Below are the code and all the weights of a small trained network. Each question names an input and a class and asks about switching units off, where a switched-off unit gives its printed mean instead of its output.

import numpy as np


def w(rows, s, z=0):
    codes = np.array(rows[::2]) - 128.0
    scale = np.full(codes.shape[1], s)
    scale[-1] = z or s
    return codes * scale


def f(y):
    return y / 2 * (1 + np.tanh(0.7978845608 * (y + 0.044715 * y**3)))


def log_softmax(a):
    a = a - a.max(-1, keepdims=True)
    return a - np.log(np.exp(a).sum(-1, keepdims=True))


def net(x, mask):
    res = np.array(x, float).reshape(1, 4) / 4 @ E
    y = f(res @ A[0][:, :-1].T + A[0][:, -1])
    res = res + np.where(mask, y, B[0][:, -1]) @ B[0][:, :-1]
    return log_softmax(res[-1] @ U[:, :-1].T + U[:, -1])


A, B = {}, {}
E = w([
[49,30,174,210,131],'x0',
[195,188,254,119,51],'x1',
[152,65,167,33,217],'x2',
[127,162,136,146,148],'x3',
],0.011)
A[0] = w([
[141,165,149,132,62,178],'N0',
[137,174,156,169,120,151],'N1',
[115,74,149,138,200,131],'N2',
[99,144,91,126,121,138],'N3',
[129,145,91,180,168,136],'N4',
[160,143,136,118,124,181],'N5',
[142,134,98,165,157,99],'N6',
[160,213,108,137,37,147],'N7',
[135,91,98,117,111,155],'N8',
[145,83,103,134,100,99],'N9',
[137,107,185,143,130,36],'N10',
[165,104,250,60,180,33],'N11',
[74,103,224,248,51,128],'N12',
[115,130,15,181,98,172],'N13',
[133,123,216,72,151,57],'N14',
[79,68,188,178,161,146],'N15',
[129,171,76,64,158,139],'N16',
[171,160,72,65,136,254],'N17',
[151,130,170,129,148,129],'N18',
[121,111,146,74,112,138],'N19',
[99,124,116,93,184,94],'N20',
[131,100,92,84,205,121],'N21',
[142,114,112,124,224,135],'N22',
[80,81,137,180,122,166],'N23',
[85,100,122,149,187,76],'N24',
[140,137,95,86,191,142],'N25',
[129,79,92,106,184,93],'N26',
[123,138,93,70,157,148],'N27',
[95,139,5,179,109,206],'N28',
[155,157,112,89,51,138],'N29',
[132,112,123,135,151,90],'N30',
[140,156,129,131,44,125],'N31',
],0.014,0.0057)
B[0] = w([
[113,85,122,71,171,190],'N0',
[125,94,124,101,138,169],'N1',
[67,139,158,125,79,210],'N2',
[145,151,125,127,128,158],'N3',
[136,147,141,135,119,172],'N4',
[134,129,121,102,146,158],'N5',
[131,143,134,142,112,148],'N6',
[89,98,117,33,201,225],'N7',
[119,141,125,148,118,151],'N8',
[133,134,139,130,113,135],'N9',
[152,126,150,156,107,150],'N10',
[174,252,143,185,119,225],'N11',
[209,25,153,234,74,251],'N12',
[179,218,152,138,149,232],'N13',
[152,198,142,172,135,187],'N14',
[89,143,211,114,90,226],'N15',
[189,116,60,167,119,198],'N16',
[171,117,26,142,163,224],'N17',
[144,145,135,127,123,154],'N18',
[135,141,128,145,111,152],'N19',
[113,93,115,120,92,177],'N20',
[125,72,73,152,87,216],'N21',
[93,86,105,146,91,203],'N22',
[122,134,189,166,108,206],'N23',
[93,121,173,113,100,190],'N24',
[132,103,60,182,99,195],'N25',
[99,111,124,122,78,201],'N26',
[147,109,67,163,104,184],'N27',
[179,230,148,148,160,254],'N28',
[106,103,117,80,188,182],'N29',
[112,123,134,129,115,138],'N30',
[101,83,118,81,172,180],'N31',
],0.029,0.015)
U = w([
[198,255,56,143,204,191],'0',
[186,40,83,212,127,196],'1',
[173,207,200,194,149,210],'2',
[30,116,134,162,86,28],'3',
[123,112,101,88,194,2],'4',
],0.0097,0.0027)

Each question gives the input, the list of numbers given to net, and the class t.
The units are the neurons (one row each of A and B). Each row of codes is followed by its name. A weight is (code - 128) times the scale printed after its matrix; where a second scale follows, it is the last column's (A, B and U).
mask holds one flag per neuron, in row order. A switched-off neuron (its flag False) gives its mean, the last column of its row in B, instead of its output. The means were averaged over made-up inputs and are rounded, as every weight is.
A unit's drop is (log p(t) with every unit on - log p(t) with that unit switched off) / (log p(t) with every unit on - log p(t) with every unit switched off).
The circuit of an input: a set's keep is (log p(t) with only the set's units on - log p(t) with every unit switched off) / (log p(t) with every unit on - log p(t) with every unit switched off). Starting from the 12 units with the biggest drops (on a tie, the unit counted first), units are removed one at a time, each time the one whose removal leaves the highest keep (on an exact tie, the one counted first), for as long as the keep stays at least 0.8.
circuit, biggest first: the units of the circuit, biggest drop first
unit that matters most: the unit with the biggest drop
top k neurons: the k neurons with the biggest drops, biggest first
drop of u: that unit's drop, to one decimal
input [-6,0,1,1], class 1: circuit, biggest first	[N13]
input [1,-5,0,1], class 2: top 2 neurons	[N28, N13]
input [6,0,0,-6], class 2: top 2 neurons	[N15, N21]
input [-2,-5,0,-7], class 0: top 2 neurons	[N12, N28]
input [-2,8,0,-6], class 4: top 2 neurons	[N28, N7]
input [2,0,2,-1], class 3: top 2 neurons	[N28, N13]
input [3,0,-2,-4], class 2: top 2 neurons	[N21, N17]
input [1,1,8,0], class 2: top 3 neurons	[N11, N14, N12]
input [4,5,0,8], class 1: top 2 neurons	[N12, N28]
input [-3,3,0,0], class 4: top 2 neurons	[N28, N13]
input [-8,8,0,3], class 4: drop of N0	0.2
input [-6,1,4,-7], class 0: drop of N12	7.8
input [8,-1,-2,8], class 2: drop of N15	0.1
input [3,-5,1,3], class 3: unit that matters most	N11
